Below are the code and all the weights of a small trained network. Each question names an input and a target symbol and asks about switching units off, where a switched-off unit gives its printed mean instead of its output.

import numpy as np


def w(rows, s, z=0):
    codes = np.array(rows[::2]) - 128.0
    scale = np.full(codes.shape[1], s)
    scale[-1] = z or s
    return codes * scale


def norm(h):
    return h / np.sqrt((h * h).mean(-1, keepdims=True) + 1e-5)


def softmax(a):
    e = np.exp(a - a.max(-1, keepdims=True))
    return e / e.sum(-1, keepdims=True)


def log_softmax(a):
    a = a - a.max(-1, keepdims=True)
    return a - np.log(np.exp(a).sum(-1, keepdims=True))


def net(x, mask):
    ids = ['ΔΨΩαβζτ'.index(c) for c in x.split()]
    T = len(ids)
    res = E[ids] + P[:T]
    u = 0
    for l in range(3):
        r = norm(res)
        for j in range(3):
            rows = slice(2 * j, 2 * j + 2)
            q, k, v = (r @ M[l][rows].T for M in (Q, K, V))
            z = softmax(np.where(np.tri(T) > 0, q @ k.T / 2**0.5, -1e9)) @ v
            o = O[l][rows]
            res = res + np.where(mask[u + j], z, o[:, -1]) @ o[:, :-1]
        u += 3
    return log_softmax(norm(res)[-1] @ U[:, :-1].T + U[:, -1])


Q, K, V, O = {}, {}, {}, {}
E = w([
[249,121,166,98],'Δ',
[175,179,187,144],'Ψ',
[117,73,166,136],'Ω',
[96,210,166,203],'α',
[103,117,121,120],'β',
[96,35,206,78],'ζ',
[69,192,63,151],'τ',
],0.015)
P = w([
[145,183,100,216],'0',
[115,237,168,12],'1',
[101,152,84,133],'2',
[82,56,222,229],'3',
[98,169,189,13],'4',
[103,154,85,127],'5',
[92,43,166,217],'6',
[88,209,163,71],'7',
[115,142,90,121],'8',
[78,4,117,207],'9',
[119,156,197,41],'10',
[119,142,92,121],'11',
],0.015)
Q[0] = w([
[172,196,99,4],'0.h0',
[156,124,179,182],'0.h0',
[100,82,224,35],'0.h1',
[245,103,144,245],'0.h1',
[223,157,159,95],'0.h2',
[180,32,36,247],'0.h2',
],0.027)
K[0] = w([
[191,211,73,96],'0.h0',
[128,149,193,167],'0.h0',
[100,67,195,48],'0.h1',
[152,156,157,245],'0.h1',
[191,117,157,99],'0.h2',
[168,184,54,252],'0.h2',
],0.031)
V[0] = w([
[170,137,47,145],'0.h0',
[186,253,66,71],'0.h0',
[169,109,36,108],'0.h1',
[80,107,127,19],'0.h1',
[99,174,80,205],'0.h2',
[29,162,179,135],'0.h2',
],0.027)
O[0] = w([
[121,181,74,175,58],'0.h0',
[222,249,37,150,43],'0.h0',
[108,178,37,188,26],'0.h1',
[166,47,27,86,219],'0.h1',
[55,18,108,128,99],'0.h2',
[128,118,150,5,252],'0.h2',
],0.016,0.017)
Q[1] = w([
[48,178,149,252],'1.h0',
[208,58,135,156],'1.h0',
[73,184,222,199],'1.h1',
[105,141,111,138],'1.h1',
[238,181,212,75],'1.h2',
[31,137,245,211],'1.h2',
],0.029)
K[1] = w([
[56,77,160,95],'1.h0',
[168,178,118,106],'1.h0',
[231,108,87,59],'1.h1',
[112,131,144,121],'1.h1',
[252,154,153,95],'1.h2',
[65,165,219,144],'1.h2',
],0.036)
V[1] = w([
[208,194,58,152],'1.h0',
[44,108,114,79],'1.h0',
[186,112,171,44],'1.h1',
[226,170,42,15],'1.h1',
[152,155,89,5],'1.h2',
[86,137,165,128],'1.h2',
],0.023)
O[1] = w([
[67,66,231,63,224],'1.h0',
[161,211,122,208,91],'1.h0',
[79,87,241,6,131],'1.h1',
[23,224,215,107,53],'1.h1',
[230,217,39,191,252],'1.h2',
[112,94,160,168,111],'1.h2',
],0.014,0.016)
Q[2] = w([
[54,214,105,120],'2.h0',
[102,48,86,222],'2.h0',
[191,224,149,79],'2.h1',
[73,149,72,152],'2.h1',
[139,57,126,120],'2.h2',
[165,255,126,128],'2.h2',
],0.028)
K[2] = w([
[133,199,139,55],'2.h0',
[45,97,119,142],'2.h0',
[126,104,149,215],'2.h1',
[159,146,110,134],'2.h1',
[73,120,108,103],'2.h2',
[252,142,136,110],'2.h2',
],0.034)
V[2] = w([
[180,57,137,179],'2.h0',
[51,81,148,169],'2.h0',
[200,199,76,137],'2.h1',
[197,153,198,255],'2.h1',
[26,122,124,116],'2.h2',
[140,145,130,30],'2.h2',
],0.037)
O[2] = w([
[101,166,203,135,254],'2.h0',
[114,195,84,187,65],'2.h0',
[216,78,216,182,67],'2.h1',
[45,101,250,121,170],'2.h1',
[191,115,171,95,80],'2.h2',
[162,127,155,250,207],'2.h2',
],0.026,0.016)
U = w([
[146,45,151,143,156],'Δ',
[70,129,157,96,128],'Ψ',
[145,224,130,108,82],'Ω',
[163,185,171,149,105],'α',
[166,125,94,197,185],'β',
[165,126,77,63,156],'ζ',
[253,112,133,123,4],'τ',
],0.021,0.0043)

Each question gives the input, a string of symbols that net reads in full, and the target symbol t.
The units are the heads (2 rows each of Q, K, V and O). Each row of codes is followed by its name. A weight is (code - 128) times the scale printed after its matrix; where a second scale follows, it is the last column's (O and U).
mask holds one flag per head, layer by layer. A switched-off head (its flag False) gives its mean, the last column of its rows in O, instead of its output. The means were averaged over made-up inputs and are rounded, as every weight is.
A unit's drop is (log p(t) with every unit on - log p(t) with that unit switched off) / (log p(t) with every unit on - log p(t) with every unit switched off).
The circuit of an input: a set's keep is (log p(t) with only the set's units on - log p(t) with every unit switched off) / (log p(t) with every unit on - log p(t) with every unit switched off). Starting from all 9 units, units are removed one at a time, each time the one whose removal leaves the highest keep (on an exact tie, the one counted first), for as long as the keep stays at least 0.8.
units of the circuit, in order: the units of the circuit, biggest drop first
most important unit: the unit with the biggest drop
heads that matter: for each layer, one digit per head in row order, 1 if its drop is at least 0.15 and else 0, layers parted by /
drop of u: that unit's drop, to one decimal
input α τ ζ ζ ζ Ψ ζ α, target α: most important unit => 0.h2
input α τ Ω α β ζ Ω τ ζ α Δ, target α: heads that matter => 111 / 111 / 110
input β ζ Δ β τ τ α ζ ζ α α, target β: units of the circuit, in order => [0.h0, 2.h2]
input ζ Ψ Ω Ω Ψ, target ζ: heads that matter => 000 / 000 / 110
input Ω ζ ζ ζ β, target Ω: heads that matter => 011 / 111 / 110
input ζ τ ζ τ ζ α ζ τ ζ Ω τ, target ζ: heads that matter => 000 / 000 / 110
input ζ τ Ψ ζ τ ζ α ζ τ Ω ζ β, target τ: units of the circuit, in order => [0.h2, 2.h1, 0.h0]
input ζ τ Δ, target α: units of the circuit, in order => [0.h2, 0.h1]
input τ ζ τ ζ ζ ζ τ τ ζ ζ Ψ, target τ: heads that matter => 111 / 010 / 110
input Ω ζ ζ Ψ ζ Δ Ω ζ Ψ β τ, target Ω: heads that matter => 011 / 111 / 110
input ζ ζ ζ Δ, target Ψ: units of the circuit, in order => [2.h1, 0.h1]
input τ α Ω ζ, target Ψ: heads that matter => 111 / 010 / 010
input τ ζ ζ ζ τ β Ψ ζ α ζ ζ, target τ: units of the circuit, in order => [1.h1, 0.h1, 0.h2]
input ζ τ τ ζ ζ ζ ζ α τ ζ Δ, target ζ: heads that matter => 100 / 000 / 110
input τ Δ ζ ζ Ω τ, target β: most important unit => 0.h1
input τ τ ζ τ ζ Ψ Ω ζ Ψ τ α τ, target β: heads that matter => 110 / 000 / 000
input β τ Δ τ Ω ζ Ω β β Ψ β, target β: heads that matter => 111 / 010 / 001
input τ α Ψ τ α ζ ζ ζ α τ α, target τ: drop of 0.h1 => 0.8
input β ζ ζ α ζ, target β: drop of 0.h0 => 0.7
input ζ ζ ζ τ ζ τ ζ Ω, target ζ: drop of 0.h0 => 0.1
input α α τ β ζ ζ τ ζ α τ ζ, target α: drop of 1.h2 => 1.4
input ζ ζ τ τ ζ ζ τ β, target ζ: most important unit => 0.h0
